[[105 123]
 [122 147]
 [110 130]
 [109 122]]
|
[[105 123]
 [122 147]
 [110 130]]

[[131 117 129 138]
 [139 126 153 126]
 [144 121 118 132]
 [124 135 141 120]]
|
[[131 117]
 [139 126]
 [144 121]]

[[129 108 129 127]
 [124 152 133 115]
 [133 109 129 140]
 [129 135 127 119]]
|
[[129 108]
 [124 152]
 [133 109]]

[[121 141]
 [143 118]
 [143 131]
 [150 125]]
|
[[121 141]
 [143 118]
 [143 131]]

[[149 112 115 131]
 [129 106 152 129]
 [117 138 129 131]
 [145 118 117 126]]
|
[[149 112]
 [129 106]
 [117 138]]

[[134 114 137 136 128]
 [135 157 121 122 115]
 [116 138 137 143 146]
 [121 141 142 121 114]
 [119 115 117 134 126]]
|
[[134 114]
 [135 157]
 [116 138]]

[[122 104 147 132 107]
 [122 121 128 111 120]
 [115 118 141 152 138]
 [131 120 143 133 143]
 [139 122 123 141 116]]
|
[[122 104]
 [122 121]
 [115 118]]

[[130 128 131 131]
 [126 128 131 129]
 [111 134 131 104]
 [126 129 131 132]]
|
[[130 128]
 [126 128]
 [111 134]]
---
[[122 132 137 124 118]
 [126 109 104 122 134]
 [130 131 104 114 140]
 [131  99 115 136 113]]
|
[[122 132]
 [126 109]]

[[133 131 124]
 [150 138 130]
 [128 138 133]
 [128 135 131]
 [131 129 125]]
|
[[133 131]
 [150 138]]

[[125 138]
 [125 119]
 [108 136]
 [104 119]
 [129 118]]
|
[[125 138]
 [125 119]]

[[104 141 135]
 [111 145 130]]
|
[[104 141]
 [111 145]]

[[126 135 132]
 [116 138 107]]
|
[[126 135]
 [116 138]]

[[128 126 139 128]
 [118 101 138 106]
 [127 122 153 127]
 [128 128 131 128]]
|
[[128 126]
 [118 101]]
---
[[131 130 129 130 125 135 121 123 124 123]
 [128 127 127 135 124 125 119 123 128 128]
 [125 131 129 135 133 124 116 125 137 133]
 [130 128 126 133 122 125 118 122 128 130]
 [125 126 122 125 128 124 131 132 127 123]
 [133 122 126 134 138 129 116 132 132 120]
 [124 123 126 149 128 125 133 136 125 139]
 [123 122 128 136 129 123 122 127 138 133]
 [133 131 131 137 121 125 129 128 121 139]]
|
[[123 131 130 129 130 125 135 121 123 124]
 [128 128 127 127 135 124 125 119 123 128]
 [133 125 131 129 135 133 124 116 125 137]
 [130 130 128 126 133 122 125 118 122 128]
 [123 125 126 122 125 128 124 131 132 127]
 [120 133 122 126 134 138 129 116 132 132]
 [139 124 123 126 149 128 125 133 136 125]
 [133 123 122 128 136 129 123 122 127 138]
 [139 133 131 131 137 121 125 129 128 121]]

[[134 137 129 137 121 128 121 119 134 139 137 131 152 128 141 124]
 [139 139 149 130 145 138 126 130 139 143 124 125 127 141 146 122]
 [116 126 137 119 137 130 130 146 115 140 131 132 120 132 124 120]
 [123 128 119 114 128 141 118 131 132 135 123 146 116 119 111 134]
 [133 118 131 137 140 120 118 139 118 125 112 132 133 124 130 113]]
|
[[124 134 137 129 137 121 128 121 119 134 139 137 131 152 128 141]
 [122 139 139 149 130 145 138 126 130 139 143 124 125 127 141 146]
 [120 116 126 137 119 137 130 130 146 115 140 131 132 120 132 124]
 [134 123 128 119 114 128 141 118 131 132 135 123 146 116 119 111]
 [113 133 118 131 137 140 120 118 139 118 125 112 132 133 124 130]]

[[152 110 110 112 111 117 108 110 151 158 155 152]
 [113 147 146 149 146 145 149 147 115 115 112 114]
 [111 154 154 153 153 149 155 154 112 110 109 111]
 [115 135 137 134 137 136 134 136 113 120 117 114]
 [147 111 113 111 113 116 109 111 144 150 149 146]]
|
[[152 152 110 110 112 111 117 108 110 151 158 155]
 [114 113 147 146 149 146 145 149 147 115 115 112]
 [111 111 154 154 153 153 149 155 154 112 110 109]
 [114 115 135 137 134 137 136 134 136 113 120 117]
 [146 147 111 113 111 113 116 109 111 144 150 149]]

[[138 107 102 141 120 142 128 128 138]
 [125 128 149 131 120 133 130 134 131]
 [133 143 128 146 118 130 132 120 153]
 [118 152 124 122 126 141 127 130 138]
 [133 124 134 115 107 138 142 152 146]
 [106 125 110 118 126 131 156 112 126]]
|
[[138 138 107 102 141 120 142 128 128]
 [131 125 128 149 131 120 133 130 134]
 [153 133 143 128 146 118 130 132 120]
 [138 118 152 124 122 126 141 127 130]
 [146 133 124 134 115 107 138 142 152]
 [126 106 125 110 118 126 131 156 112]]

[[122 128 128 126 128 131 128 130 134 131 125 128 130]
 [122 128 133 126 128 130 126 130 156 118 128 133 131]
 [122 129 116 126 128 131 126 131 122 118 115 133 131]
 [122 128 128 128 128 132 128 130 143 118 126 133 133]
 [122 129 122 124 128 131 126 130 134 112 126 133 131]
 [122 129 128 126 128 128 126 135 134 118 126 133 131]]
|
[[130 122 128 128 126 128 131 128 130 134 131 125 128]
 [131 122 128 133 126 128 130 126 130 156 118 128 133]
 [131 122 129 116 126 128 131 126 131 122 118 115 133]
 [133 122 128 128 128 128 132 128 130 143 118 126 133]
 [131 122 129 122 124 128 131 126 130 134 112 126 133]
 [131 122 129 128 126 128 128 126 135 134 118 126 133]]

[[113 133 113 130 119 119]
 [157 134 157 134 117 124]]
|
[[119 113 133 113 130 119]
 [124 157 134 157 134 117]]

[[135 119 133 110 128 125 124]
 [128 133 105 127 126 135 145]
 [124 130 145 151 125 120 118]
 [140 126 115 143 115 149 142]
 [123 112 142 125 123 138 123]
 [136 140 151 131 114 121 118]
 [113 147 115 127 127 135 132]
 [139 132 121 138 117 125 138]
 [137 133 111 136 130 135 111]]
|
[[124 135 119 133 110 128 125]
 [145 128 133 105 127 126 135]
 [118 124 130 145 151 125 120]
 [142 140 126 115 143 115 149]
 [123 123 112 142 125 123 138]
 [118 136 140 151 131 114 121]
 [132 113 147 115 127 127 135]
 [138 139 132 121 138 117 125]
 [111 137 133 111 136 130 135]]
